Here is a tiny trained network, its code and every weight. The questions are about switching its units off for an input and a class, where a switched-off unit gives its printed mean instead of its output.

import numpy as np


def w(rows, s, z=0):
    codes = np.array(rows[::2]) - 128.0
    scale = np.full(codes.shape[1], s)
    scale[-1] = z or s
    return codes * scale


def norm(h):
    return h / np.sqrt((h * h).mean(-1, keepdims=True) + 1e-5)


def f(y):
    return np.maximum(y, 0)


def log_softmax(a):
    a = a - a.max(-1, keepdims=True)
    return a - np.log(np.exp(a).sum(-1, keepdims=True))


def net(x, mask):
    res = np.array(x, float).reshape(1, 4) / 4 @ E
    u = 0
    for l in range(2):
        y = f(norm(res) @ A[l][:, :-1].T + A[l][:, -1])
        res = res + np.where(mask[u : u + 15], y, B[l][:, -1]) @ B[l][:, :-1]
        u += 15
    return log_softmax(norm(res)[-1] @ U[:, :-1].T + U[:, -1])


A, B = {}, {}
E = w([
[65,170,204,211,151,107,36,249,162],'x0',
[117,137,100,98,71,128,72,160,102],'x1',
[208,55,126,128,81,146,87,160,48],'x2',
[91,75,62,120,219,126,154,175,148],'x3',
],0.0015)
A[0] = w([
[36,167,119,115,159,85,143,103,187,107],'L0N1',
[134,105,118,136,121,113,94,169,92,122],'L0N2',
[122,172,206,201,142,109,124,152,188,116],'L0N3',
[67,122,105,126,199,125,130,154,163,56],'L0N4',
[100,158,103,97,106,128,129,110,132,144],'L0N5',
[115,189,180,144,133,120,161,66,146,54],'L0N6',
[109,153,141,139,102,115,85,169,150,64],'L0N7',
[151,111,87,79,111,123,163,85,133,46],'L0N8',
[157,66,106,135,137,186,133,159,88,89],'L0N9',
[44,118,97,130,237,126,134,164,180,23],'L0N10',
[147,119,99,84,116,127,171,60,135,72],'L0N11',
[53,201,157,143,109,119,116,148,207,79],'L0N12',
[41,115,95,131,254,121,133,172,180,3],'L0N13',
[90,192,170,140,150,105,172,54,171,42],'L0N14',
[191,66,165,191,188,143,174,140,93,27],'L0N15',
],0.0025)
B[0] = w([
[204,54,146,157,97,149,130,179,110,239],'L0N1',
[174,111,170,118,109,148,136,120,218,182],'L0N2',
[109,91,3,3,136,140,113,98,70,254],'L0N3',
[116,154,38,192,218,68,218,229,141,191],'L0N4',
[157,57,159,173,206,110,113,118,120,184],'L0N5',
[182,113,182,160,113,74,133,119,245,179],'L0N6',
[125,131,163,122,102,129,96,107,25,169],'L0N7',
[113,129,68,100,115,176,131,108,47,180],'L0N8',
[95,159,173,121,184,76,84,69,215,177],'L0N9',
[118,161,16,194,227,51,233,237,141,220],'L0N10',
[124,139,77,84,91,146,136,66,75,209],'L0N11',
[94,140,94,85,221,66,103,47,99,229],'L0N12',
[121,163,21,190,226,54,241,241,132,226],'L0N13',
[228,89,195,173,45,101,127,164,228,198],'L0N14',
[220,56,196,165,218,151,101,94,97,155],'L0N15',
],0.0021,0.0018)
A[1] = w([
[138,179,194,163,86,157,175,104,204,70],'L1N1',
[110,123,140,195,123,133,113,225,99,115],'L1N2',
[122,154,157,126,106,105,50,140,107,77],'L1N3',
[120,123,131,130,126,137,135,128,125,90],'L1N4',
[189,118,151,126,63,143,124,103,81,161],'L1N5',
[131,88,86,117,172,152,219,98,146,89],'L1N6',
[146,128,161,155,66,148,105,174,114,11],'L1N7',
[64,185,169,166,133,118,106,141,146,76],'L1N8',
[119,135,83,92,106,173,177,76,71,11],'L1N9',
[144,100,113,115,97,154,104,170,94,72],'L1N10',
[134,150,156,158,150,133,182,95,166,119],'L1N11',
[136,133,169,184,140,97,103,173,202,133],'L1N12',
[2,224,174,122,118,132,70,123,108,1],'L1N13',
[68,148,107,174,158,149,171,186,155,63],'L1N14',
[141,90,85,124,152,146,133,177,63,129],'L1N15',
],0.0031,0.0019)
B[1] = w([
[136,140,164,110,110,42,84,101,254,168],'L1N1',
[143,188,109,105,85,140,223,54,116,218],'L1N2',
[76,121,175,131,97,139,86,138,71,186],'L1N3',
[126,147,139,132,112,122,109,132,120,128],'L1N4',
[52,149,99,155,191,146,175,182,146,244],'L1N5',
[104,210,172,158,44,150,72,162,59,252],'L1N6',
[89,153,200,185,71,185,188,220,135,154],'L1N7',
[118,117,77,93,140,115,129,89,77,163],'L1N8',
[155,109,56,112,103,197,184,87,59,192],'L1N9',
[98,145,157,132,110,153,134,154,198,160],'L1N10',
[133,121,146,125,80,126,86,170,173,183],'L1N11',
[111,155,80,109,104,156,180,98,60,217],'L1N12',
[116,60,120,102,233,37,40,20,79,172],'L1N13',
[95,188,62,186,191,58,195,206,130,210],'L1N14',
[130,157,169,131,127,116,125,105,227,223],'L1N15',
],0.0026,0.0022)
U = w([
[167,120,48,79,80,206,193,41,44,175],'0',
[161,169,179,131,82,73,146,60,255,123],'1',
[209,59,193,176,211,168,119,128,120,81],'2',
[135,68,89,70,119,161,66,181,210,4],'3',
[66,150,149,102,153,67,15,73,60,115],'4',
[95,176,50,179,226,66,195,221,147,199],'5',
[96,152,207,167,45,192,99,228,90,148],'6',
],0.0088,0.0027)

Each question gives the input, the list of numbers given to net, and the class t.
The units are the neurons (one row each of A and B). Each row of codes is followed by its name. A weight is (code - 128) times the scale printed after its matrix; where a second scale follows, it is the last column's (A, B and U).
mask holds one flag per neuron, layer by layer. A switched-off neuron (its flag False) gives its mean, the last column of its row in B, instead of its output. The means were averaged over made-up inputs and are rounded, as every weight is.
A unit's drop is (log p(t) with every unit on - log p(t) with that unit switched off) / (log p(t) with every unit on - log p(t) with every unit switched off).
The circuit of an input: a set's keep is (log p(t) with only the set's units on - log p(t) with every unit switched off) / (log p(t) with every unit on - log p(t) with every unit switched off). Starting from the 12 units with the biggest drops (on a tie, the unit counted first), units are removed one at a time, each time the one whose removal leaves the highest keep (on an exact tie, the one counted first), for as long as the keep stays at least 0.8.
circuit, biggest first: the units of the circuit, biggest drop first
top k neurons: the k neurons with the biggest drops, biggest first
top k neurons in layer l: the k neurons of layer l with the biggest drops, biggest first
drop of u: that unit's drop, to one decimal
input [8,-7,-6,-8], class 4: top 3 neurons => L0N3, L1N13, L0N12
input [-6,-3,-3,-8], class 1: circuit, biggest first => L1N1, L0N3
input [4,-5,3,-1], class 2: circuit, biggest first => L0N15, L0N13, L1N14
input [1,-6,2,0], class 2: circuit, biggest first => L0N15
input [5,-7,3,-4], class 4: top 3 neurons => L0N1, L0N14, L0N3
input [1,0,6,4], class 2: top 2 neurons => L0N15, L0N3
input [-6,-4,-6,3], class 0: top 2 neurons => L0N11, L1N6
input [3,-1,-5,-4], class 4: top 2 neurons => L0N12, L0N3
input [8,3,8,7], class 6: top 2 neurons => L0N10, L0N13
input [-5,-7,-1,-7], class 1: top 3 neurons in layer 0 => L0N3, L0N6, L0N14
input [-4,4,7,8], class 3: top 2 neurons in layer 0 => L0N9, L0N3
input [2,7,8,6], class 6: top 2 neurons in layer 0 => L0N3, L0N12
input [4,-8,3,0], class 2: top 2 neurons in layer 1 => L1N14, L1N5
input [3,8,8,7], class 6: top 2 neurons => L0N3, L0N12
input [-1,4,0,1], class 3: top 3 neurons in layer 1 => L1N14, L1N2, L1N6
input [-3,-7,5,6], class 2: top 2 neurons in layer 0 => L0N15, L0N3
input [3,5,-1,-4], class 4: top neuron => L1N13
input [0,-6,5,-3], class 2: drop of L0N15 => 0.2
input [4,7,-6,-5], class 4: drop of L1N10 => 0.0
input [3,1,-5,-7], class 4: drop of L0N3 => 0.1
input [-1,-5,3,2], class 2: top neuron => L0N15
input [8,-1,3,1], class 4: drop of L0N4 => 0.1
